Each row has a name. After each piece below comes the name of the row it's from, unless a question asks for something else. Each question is about the rows just above it. Places in a row count from 0.

Z621: [144  79 100 131 144 153 106 164 138 170 196 198 113 105 140  85  99 132
 128 115 130 135 123]
Z332: [144  79 100 131 129 155 162  50 114 170 196 198 113 105 140  85  99 132
 123 131 124 124 129]
Z566: [ 85 198 130 135  79 106 196 124 113 128 131 100 153 170 144 115 105 138
 140 144  99 132 164]
Put [ 79  85  99 100 105 106 113 115 123 128 130 131 132 135 138 140 144 144
 153 164 170 196 198] back in order: which row is it? -> Z621
Where does [ 85 198 130 135  79 106 196 124 113 128 131 100 153 170 144 115 105 138
 140 144  99 133 164] differ from Z566, and what was there? -> 21, [132]
[ 79 106 196 124 113] is in which row? -> Z566
Where do [144  79 100 131 144 153 106 164 138 170 196 198 113 105 140  85  99 132
 128 115 130 135 123] appear? -> Z621

Z206: [141 114  82 147 117 186]
Z386: [122 155 180 149 102 154]
Z173: [108 149 147 110 150 161]
Z394: [113 152 130 133 111 197]
Z198: [146  82 117 114 147 132]
Where does [108 149 147 109 150 161] differ from Z173, and what was there? -> 3, [110]
The row with [ 82 117 114 147] is -> Z198
Where does [145  82 117 114 147 132] differ from Z198, and what was there? -> 0, [146]

Z643: [141 117 147 120 151 129 123 132 148 147  96 137 147 160  83 131 161  87
 164 157 108 162 127 104 139 159 147 161 112 142 140 135 148 148 147  93
 162 110 124 130 109 132  81 117]
Z346: [147 163 137 120 109 133 123 121 111 116 133  87 116 123 147 128 135 131
 119 136 141 104  96  92 124 125 116 123 141 112 121 134 117 106 120 141
 128 115  87 125 137 171 125 135]
Z208: [ 97 130 112  90 129  91 131 133 145 141 161 181 140  79  90 117 125 151
 172  70  98 166 153 187  97  74 138  65 114 141 130 115 124 122 107 124
  85 138 178 114  98 180 129 103]
Z616: [ 85 151 103 143 141 181  65 172 153 117 129  70 138 115  96 178  90 166
 124 124 112 130 133  74  98  97 141 114 187  91 131 180  98 114 161 130
 145  79 140  90 125 122 129 107]
Z348: [140 142 168 175 152 153 125 144 156 143 138  89 128 106 137 147 164 154
 116  86 137 115  79  84 157 154 138 127 120 158 155 170 151 141 158 180
  83 114  70 154  94 158 140  92]
Z93: [ 97 130 103  95 129  91 123 133 145 141 161 181 140  79  90 117 125 151
 172  70  98 166 181 172 133 124 150 135 106 143 133 122 146 156 130  97
 144 144 178 130 118  91 124 121]
Z619: [ 97 130 112  90 129  91 131 133 145 141 161 181 140  79  90 117 125 151
 172  70  98 166 153 187  97  74 138  65 114 141 130 115 124 122 107 124
  85 143 178 114  98 180 129 103]
Z664: [107 121 101 152 152 135 129 140 147 145  83 119 143 174 102 138 161  82
 147 175 113 145 104  82 152 173 154 173 117 140 145 142 145 149 156  89
 167 113  97 138 128 126  79 124]
Z280: [125  82 160 131 145  91  90 129 133 144 139 157 143 114 139 141 118 147
 120 100 129 134 146 162 152 132 146 128 111 152 141 133 159 164 148 149
 111 144 157 149  97  64 160 103]
Changed Z346: [147 163 137 120 109 133 123 121 111 116 133  87 116 123 147 128 135 131
 120 136 141 104  96  92 124 125 116 123 141 112 121 134 117 106 120 141
 128 115  87 125 137 171 125 135]. Place and old value: -> 18, [119]
Put [103 129 180  98 114 178 143  85 124 107 122 124 115 130 141 114  65 138
  74  97 187 153 166  98  70 172 151 125 117  90  79 140 181 161 141 145
 133 131  91 129  90 112 130  97] back in order: which row is it? -> Z619
Which row holds these entries in another order? [148 147  93 162 110 124 130 109 132  81 117 141 117 147 120 151 129 123
 132 148 147  96 137 147 160  83 131 161  87 164 157 108 162 127 104 139
 159 147 161 112 142 140 135 148] -> Z643
q: [ 97 130 112  90 129  91 131 133 145 141 161 181 140  79  90 117 125 151
 172  70  98 166 153 187  97  74 138  65 114 141 130 115 124 122 107 124
  85 138 178 114  98 180 129 103] -> Z208
Put [143 115 107 103 145 131 187 114  65 166 178 141  74 140 161  90 130  98
  79 122 129 130  97  85 112 153 114 124 133  70 151 125 141  90  97  98
 181 129 180 117 138 124 172  91] back in order: which row is it? -> Z619
q: [141 118 147 120] -> Z280

Z560: [140 127 108 194 140  94]
Z510: [ 78 163 116  94 194 140]
Z865: [135 116 168  78 118 180]
Z366: [116  70 107 147 153 110]
Z851: [ 99 129 120 143 161 111]
q: [ 78 163 116  94 194] -> Z510
One entry of Z366 was changed: [116  71 107 147 153 110]. Where, and from what? -> 1, [70]
Which row holds these entries in another order? [ 94 108 127 140 140 194] -> Z560
The row with [ 94 194 140] is -> Z510
Where does [ 77 163 116  94 194 140] differ from Z510, and what was there? -> 0, [78]

Z659: [122 138 130 158]
Z752: [129 122 138 158]
Z823: [129 122 138 156]
Z60: [ 59 165 139 107]
Where does [122 138 129 158] differ from Z659, and what was there? -> 2, [130]
Where does [ 59 165 139 108] differ from Z60, and what was there? -> 3, [107]
q: [122 138 130] -> Z659
Put [122 129 138 158] back in order: which row is it? -> Z752
q: [ 59 165 139] -> Z60
[138 130 158] is in which row? -> Z659

Z776: [115 125 157 124 118 153  97  83  87 106  99 106 114 142 110 115 126 105
 101 107 171 121 118  79 113 137 159 150 134 141]
Z547: [ 91  84 183 107 101 172  85  90 106  69  57  79  91 156  75  84  91 126
 121 130 147 185 111  89 131 188  74 145 179 170]
Z977: [117 113 144 153  77 120 149 174 177 105  99 122  89 115 112 111 101 112
 118 107 128  78 145 175 109  93 162 133  97 110]
Z712: [141  99 138 156 141 153 179 135 146 130 145 133 145 139 184 148 142 135
  84 128 169 133 128 141 140 145  48 153 142 142]
Z772: [135  99 133  85 139 130 145 169 184 142 142 146 145 128 145 138 128 148
 156 142 133 135 153 179 140 141  48 153 141 141]
Z196: [145 171 138 171  87 114 146 137 126 147 144 154 112 105 161 152 153 155
 156 152 126  86 142 132 149  67 167 119  76  82]
Z942: [ 91  84 183 107 101 172  85  90 106  69  57  79  91 156  75  84  91  71
  70  70 200 106 120  91  83 153 166 179 145 162]
Which row holds these entries in another order? [140  48 146 128 184 169 145 139  85 138 142 179 141 148 142 130 153  99
 128 141 153 145 133 145 156 135 141 133 135 142] -> Z772
q: [142 142 146 145 128 145 138] -> Z772
The row with [ 91  84 183 107 101 172  85  90 106  69  57  79  91 156  75  84  91  71
  70  70 200 106 120  91  83 153 166 179 145 162] is -> Z942

Z692: [ 90 153 143 135 144  98 140  85 112 122 122]
Z843: [ 92  94 132 182  66 108 154  95 134 199 121]
Z161: [146 106 124 119  87 176 129 178 131 155 100]
Z608: [101 136 129 123 119 120 132  51 111 126 113]
Z549: [154  93 132  95  66 134  94 199 182 121 108]
Z901: [131 135 135 140 128 154 145 203 124 153 116]
Put [ 66  93  94  95 108 121 132 134 154 182 199] back in order: which row is it? -> Z549
Put [108 154  93 132  95  66 134  94 199 182 121] back in order: which row is it? -> Z549

Z970: [141 131 166 153 108  96 121 140 147 108 179 120 139 127 147  86 125 145
 147 109 147  72 102 128 147 142 108 143 167 147 157 159 143 154 109 155
 109 128 131 181 105 119 127  94 106 135 142 139 135]
Z176: [141 131 166 153 108  96 121 140 147 108 179 120 139 127 147  86 125 141
 125  61 137 150 102 128 147 142 108 143 167 147 157 124 143 154 109 155
 109 128 131 181 105 119 127  94 106 135 142 139 135]
Z101: [149 118 167 115  98  98 145 127 151 118 159 109 141 122 174  82 108 115
 127  63 130 119  92 128 116 147 114 144 166 136 154 150 154 147 115 116
 108 100 140 188 119 117 117  90  94 127 117 142 144]
Z163: [109 143 161 144 151 130 136  86 119 103 178 115  99  97 119 166 113  98
  86 106  99  99 152  93 106  88 118 146 118 154 163 158 119 122 126 102
 136 109  72 146 169 159 140 155 119  98 106 129 144]
Z663: [ 93 115 145 119 103  98 126 169 136 159 118 130 144  97 140 166 109 113
  86 158 144  86 106 118 146 136  88  99 129 154 119 151  99  72 106  98
 143 155 122 163 106 178 119 119 109 102 161  99 152]
Put [152 119 130  93 106 106 103  98 146 118 119  99 154 129 119 136  99  99
  86 155 144 102 140 109 158 122 163 115 119 151 106 126 143 113 161 136
 178 144 169  72 159  88 166 146 109 118  98  86  97] back in order: which row is it? -> Z163
q: [113  86 158 144  86] -> Z663
One entry of Z663 was changed: [ 93 114 145 119 103  98 126 169 136 159 118 130 144  97 140 166 109 113
  86 158 144  86 106 118 146 136  88  99 129 154 119 151  99  72 106  98
 143 155 122 163 106 178 119 119 109 102 161  99 152]. Where, and from what? -> 1, [115]

Z287: [ 82 174 157 159 158 186 179 188 164  87 139 146 207 132  73 111 154 108
 137  83 172 105  70 110]
Z271: [132 159 108 104  83 188  70 172 146 179 164 154  87 111 174 157 186  73
 139  82 207 158 137 110]
Z915: [ 86 129 162 164 102 124 145 164 149 132 155 140 146 118 143 139 134 108
 129 123 141 147 161 149]
One entry of Z271 was changed: [132 159 108 104  83 188  70 172 146 179 164 154  87 111 174 157 186  73
 138  82 207 158 137 110]. Where, and from what? -> 18, [139]
[134 108 129 123 141 147 161 149  86 129 162 164 102 124 145 164 149 132
 155 140 146 118 143 139] is which row reordered? -> Z915
[162 164] is in which row? -> Z915
[172 174 159 139  87 110 104  82 132 108 157  73  70 146 207 137 154 186
  83 158 164 188 111 179] is which row reordered? -> Z271
Which row holds these entries in another order? [108 137  83 172 105  70 110  82 174 157 159 158 186 179 188 164  87 139
 146 207 132  73 111 154] -> Z287

Z655: [ 79 125 147 140  92 126 142 136 173  95]
Z46: [152 110 102  92  64 140  86  79 125 146]
Z490: [152 110 102  97  64 140  86  79 125 146]
Z408: [186 159  65 105  58 136 131 111 105  61]
q: [152 110 102  97  64 140  86  79 125 146] -> Z490
Changed Z408: [186 159  65 105  58 137 131 111 105  61]. Place and old value: -> 5, [136]

Z121: [ 62 129  77  76 128 124 134 130 118 141 156  97 101 166 176 129 101 126
  93 126 155 123 148  83 115]
Z69: [ 77 124  83 130 123 141 129  97 126  76 133 156 128  62 148 115  93 101
 166 126 138 124 176 155 101]
Z468: [ 77 124  83 130 123 141 129  97 126  76 133 156 128  62 148 115  93 101
 166 126 129 118 176 155 101]
One entry of Z121 was changed: [ 62 129  77  76 128 124 134 131 118 141 156  97 101 166 176 129 101 126
  93 126 155 123 148  83 115]. Where, and from what? -> 7, [130]
Where do [ 77 124  83 130 123 141 129  97 126  76 133 156 128  62 148 115  93 101
 166 126 138 124 176 155 101] appear? -> Z69
[101  77 124  83 130 123 141 129  97 126  76 133 156 128  62 148 115  93
 101 166 126 129 118 176 155] is which row reordered? -> Z468

